Below is a small trained network, with its code and all its weights. Each question gives an input and a class and asks what happens when units are switched off, that is, made to give their printed mean instead of their output.

import numpy as np


def w(rows, s, z=0):
    codes = np.array(rows[::2]) - 128.0
    scale = np.full(codes.shape[1], s)
    scale[-1] = z or s
    return codes * scale


def norm(h):
    return h / np.sqrt((h * h).mean(-1, keepdims=True) + 1e-5)


def f(y):
    return np.maximum(y, 0)


def log_softmax(a):
    a = a - a.max(-1, keepdims=True)
    return a - np.log(np.exp(a).sum(-1, keepdims=True))


def net(x, mask):
    res = np.array(x, float).reshape(1, 8) / 4 @ E
    u = 0
    for l in range(3):
        y = f(norm(res) @ A[l][:, :-1].T + A[l][:, -1])
        res = res + np.where(mask[u : u + 3], y, B[l][:, -1]) @ B[l][:, :-1]
        u += 3
    return log_softmax(norm(res)[-1] @ U[:, :-1].T + U[:, -1])


A, B = {}, {}
E = w([
[170,87,46,82,82,164,101,155,189,193,190],'x0',
[101,169,132,119,124,77,142,101,128,178,172],'x1',
[79,125,43,125,142,126,86,135,211,91,113],'x2',
[123,163,165,59,96,103,103,75,192,129,140],'x3',
[89,141,96,98,169,142,63,173,139,197,111],'x4',
[121,111,160,147,101,179,167,78,79,157,92],'x5',
[160,255,146,118,152,140,85,70,132,140,100],'x6',
[182,87,147,99,128,119,84,170,144,88,66],'x7',
],0.0093)
A[0] = w([
[149,152,254,81,115,82,85,174,123,50,30,14],'0.n1',
[107,72,147,211,156,137,154,192,128,142,224,89],'0.n2',
[224,47,167,192,150,100,80,142,176,6,188,252],'0.n3',
],0.0056,0.0026)
B[0] = w([
[110,128,93,154,251,106,73,65,57,175,184,212],'0.n1',
[44,135,65,124,106,16,79,103,50,122,255,184],'0.n2',
[125,197,55,116,40,115,120,173,84,109,157,253],'0.n3',
],0.0098,0.0059)
A[1] = w([
[151,224,195,23,141,94,116,72,192,106,173,196],'1.n1',
[136,200,107,73,122,127,83,2,206,210,181,83],'1.n2',
[49,66,60,246,84,208,163,142,164,97,120,3],'1.n3',
],0.0066,0.0031)
B[1] = w([
[35,61,27,146,105,111,182,254,28,104,128,245],'1.n1',
[65,144,125,58,137,133,204,109,9,210,244,254],'1.n2',
[38,175,190,93,162,175,132,10,170,162,185,185],'1.n3',
],0.0099,0.0062)
A[2] = w([
[255,119,148,148,98,214,148,136,120,215,142,144],'2.n1',
[136,187,151,145,245,122,117,183,146,144,88,4],'2.n2',
[142,148,212,218,114,103,212,92,44,134,140,15],'2.n3',
],0.0093,0.0023)
B[2] = w([
[113,111,191,68,122,202,39,65,124,179,181,168],'2.n1',
[147,130,208,88,121,71,187,139,101,165,59,155],'2.n2',
[247,171,87,136,102,112,126,198,212,70,104,255],'2.n3',
],0.014,0.0068)
U = w([
[107,36,139,136,122,112,99,77,145,111,65,48],'0',
[213,202,50,139,57,87,149,199,137,48,141,191],'1',
[159,157,193,153,203,86,138,156,90,141,2,55],'2',
[53,132,161,143,146,214,124,27,206,128,113,87],'3',
[237,91,221,86,88,213,48,106,162,190,97,123],'4',
[8,98,83,117,115,111,152,147,9,192,211,211],'5',
[160,65,178,143,156,123,161,105,200,150,100,2],'6',
],0.013,0.0063)

Each question gives the input, the list of numbers given to net, and the class t.
The units are the neurons (one row each of A and B). Each row of codes is followed by its name. A weight is (code - 128) times the scale printed after its matrix; where a second scale follows, it is the last column's (A, B and U).
mask holds one flag per neuron, layer by layer. A switched-off neuron (its flag False) gives its mean, the last column of its row in B, instead of its output. The means were averaged over made-up inputs and are rounded, as every weight is.
A unit's drop is (log p(t) with every unit on - log p(t) with that unit switched off) / (log p(t) with every unit on - log p(t) with every unit switched off).
The circuit of an input: a set's keep is (log p(t) with only the set's units on - log p(t) with every unit switched off) / (log p(t) with every unit on - log p(t) with every unit switched off). Starting from all 9 units, units are removed one at a time, each time the one whose removal leaves the highest keep (on an exact tie, the one counted first), for as long as the keep stays at least 0.8.
units of the circuit, in order: the units of the circuit, biggest drop first
k most important neurons: the k neurons with the biggest drops, biggest first
k most important neurons of layer l: the k neurons of layer l with the biggest drops, biggest first
drop of u: that unit's drop, to one decimal
input [-3,-8,7,-2,6,0,7,-3], class 2: most important neuron of layer 2 -> 2.n2
input [-3,-6,-8,-3,6,7,0,5], class 4: units of the circuit, in order -> 2.n1; 1.n1
input [6,-8,2,3,-2,2,3,7], class 4: units of the circuit, in order -> 2.n1; 0.n2
input [4,3,1,2,-4,5,-2,6], class 4: units of the circuit, in order -> 1.n1; 2.n1
input [-8,-2,4,-5,2,-8,-2,5], class 2: units of the circuit, in order -> 2.n2; 1.n1
input [2,5,-8,-1,-7,-6,-8,4], class 1: 2 most important neurons -> 1.n1; 1.n2
input [1,-7,5,-8,-5,2,0,2], class 5: 4 most important neurons -> 2.n3; 1.n3; 0.n3; 0.n2
input [2,-1,-6,-8,8,3,3,-4], class 4: units of the circuit, in order -> 1.n1; 2.n1; 1.n2
input [-8,2,5,4,5,4,-5,-2], class 3: units of the circuit, in order -> 1.n1; 1.n2
input [4,-4,4,6,5,-1,1,4], class 5: 2 most important neurons -> 2.n3; 1.n2
input [-7,2,5,0,3,-7,0,8], class 2: 2 most important neurons -> 2.n2; 1.n2
input [8,-4,3,0,1,3,-3,8], class 4: units of the circuit, in order -> 1.n1; 2.n1
input [-1,-5,-3,-7,6,5,5,2], class 4: units of the circuit, in order -> 2.n1; 1.n1
input [3,-8,4,0,7,6,-4,7], class 4: 2 most important neurons of layer 0 -> 0.n2; 0.n1
input [6,-4,7,-3,-5,-4,5,-4], class 5: units of the circuit, in order -> 2.n3
input [7,-6,3,-3,4,1,2,0], class 4: 2 most important neurons -> 1.n1; 0.n2
input [-4,-3,7,-4,4,-5,1,1], class 2: 4 most important neurons -> 2.n2; 1.n2; 1.n1; 2.n3
input [5,-3,0,2,0,5,-3,-1], class 3: 2 most important neurons -> 1.n1; 0.n1
input [-4,-7,-1,-8,5,-7,5,-6], class 2: drop of 2.n3 -> 0.0
input [-4,7,-6,-6,1,-7,-4,3], class 1: units of the circuit, in order -> 2.n3
input [-7,7,2,-4,-4,5,-8,3], class 1: drop of 2.n3 -> 0.4
input [4,0,5,0,0,-8,8,0], class 5: drop of 2.n3 -> 0.1
